Here is a tiny trained network, its code and every weight. The questions are about switching its units off for an input and a class, where a switched-off unit gives its printed mean instead of its output.

import numpy as np


def w(rows, s, z=0):
    codes = np.array(rows[::2]) - 128.0
    scale = np.full(codes.shape[1], s)
    scale[-1] = z or s
    return codes * scale


def f(y):
    return np.maximum(y, 0)


def log_softmax(a):
    a = a - a.max(-1, keepdims=True)
    return a - np.log(np.exp(a).sum(-1, keepdims=True))


def net(x, mask):
    res = np.array(x, float).reshape(1, 3) / 4 @ E
    y = f(res @ A[0][:, :-1].T + A[0][:, -1])
    res = res + np.where(mask, y, B[0][:, -1]) @ B[0][:, :-1]
    return log_softmax(res[-1] @ U[:, :-1].T + U[:, -1])


A, B = {}, {}
E = w([
[253,116,146,102,91,163],'x0',
[114,133,114,12,189,203],'x1',
[87,111,132,66,15,103],'x2',
],0.0045)
A[0] = w([
[143,118,126,244,68,84,62],'n1',
[70,132,126,138,138,118,92],'n2',
[167,126,130,125,116,132,98],'n3',
[102,120,131,92,63,123,94],'n4',
[139,126,130,145,162,131,122],'n5',
[144,132,125,155,175,133,92],'n6',
[179,129,135,121,112,131,90],'n7',
[189,132,128,116,107,135,132],'n8',
[115,119,124,26,187,153,93],'n9',
[144,131,131,154,177,134,120],'n10',
[126,124,127,115,137,138,254],'n11',
[125,129,128,98,145,135,102],'n12',
[121,128,124,65,162,145,96],'n13',
[56,134,126,139,141,115,90],'n14',
[250,129,130,104,85,141,92],'n15',
[123,131,124,79,155,139,98],'n16',
[167,135,128,173,218,137,95],'n17',
[110,122,128,102,78,123,89],'n18',
[149,130,133,163,193,137,117],'n19',
[7,133,126,158,154,115,115],'n20',
[135,131,129,189,96,118,159],'n21',
[85,135,130,73,28,116,108],'n22',
],0.014,0.0057)
B[0] = w([
[101,180,162,120,111,211,218],'n1',
[129,105,126,146,155,150,158],'n2',
[127,114,129,140,147,142,149],'n3',
[132,112,98,163,94,132,169],'n4',
[129,123,110,136,112,125,156],'n5',
[130,114,113,155,102,133,156],'n6',
[124,109,130,146,153,145,156],'n7',
[124,115,100,112,165,136,185],'n8',
[105,169,158,134,114,198,213],'n9',
[130,119,100,140,102,125,170],'n10',
[142,183,52,3,143,58,254],'n11',
[122,136,142,135,122,148,146],'n12',
[114,151,147,136,118,173,176],'n13',
[127,100,123,148,162,155,168],'n14',
[117,90,105,145,198,158,221],'n15',
[118,145,145,135,120,163,163],'n16',
[130,106,89,168,78,131,198],'n17',
[130,113,111,158,102,133,154],'n18',
[129,115,91,144,94,124,183],'n19',
[136,93,100,122,195,157,217],'n20',
[121,171,114,72,123,145,204],'n21',
[137,116,64,163,77,123,206],'n22',
],0.046,0.0057)
U = w([
[72,236,183,117,103,191,92],'0',
[134,27,121,136,254,138,110],'1',
[160,86,82,187,10,89,123],'2',
[162,196,140,45,144,16,253],'3',
[132,111,202,159,119,109,101],'4',
[127,113,202,171,123,118,106],'5',
],0.0085,0.0029)

Each question gives the input, the list of numbers given to net, and the class t.
The units are the neurons (one row each of A and B). Each row of codes is followed by its name. A weight is (code - 128) times the scale printed after its matrix; where a second scale follows, it is the last column's (A, B and U).
mask holds one flag per neuron, in row order. A switched-off neuron (its flag False) gives its mean, the last column of its row in B, instead of its output. The means were averaged over made-up inputs and are rounded, as every weight is.
A unit's drop is (log p(t) with every unit on - log p(t) with that unit switched off) / (log p(t) with every unit on - log p(t) with every unit switched off).
The circuit of an input: a set's keep is (log p(t) with only the set's units on - log p(t) with every unit switched off) / (log p(t) with every unit on - log p(t) with every unit switched off). Starting from the 12 units with the biggest drops (on a tie, the unit counted first), units are removed one at a time, each time the one whose removal leaves the highest keep (on an exact tie, the one counted first), for as long as the keep stays at least 0.8.
units of the circuit, in order: the units of the circuit, biggest drop first
k most important neurons: the k neurons with the biggest drops, biggest first
drop of u: that unit's drop, to one decimal
input [7,0,7], class 1: units of the circuit, in order -> n15
input [8,-6,7], class 1: 3 most important neurons -> n15, n8, n9
input [-3,3,1], class 3: 2 most important neurons -> n1, n15
input [5,4,6], class 2: 4 most important neurons -> n22, n20, n4, n1
input [7,-3,8], class 2: 4 most important neurons -> n22, n4, n20, n18
input [-8,7,8], class 1: 2 most important neurons -> n20, n14
input [-2,4,6], class 2: 2 most important neurons -> n22, n1
input [5,-3,-3], class 1: 2 most important neurons -> n15, n9
input [-3,-2,-2], class 3: 2 most important neurons -> n15, n9
input [8,5,8], class 1: 3 most important neurons -> n15, n8, n17
input [8,-6,-1], class 1: 2 most important neurons -> n15, n9
input [7,5,6], class 1: 2 most important neurons -> n15, n1
input [5,6,8], class 2: drop of n4 -> 0.3
input [3,-2,5], class 2: units of the circuit, in order -> n22
input [0,-1,1], class 3: drop of n22 -> 0.0
input [0,0,-3], class 3: drop of n4 -> 0.1
input [-7,7,-8], class 2: drop of n19 -> 0.8
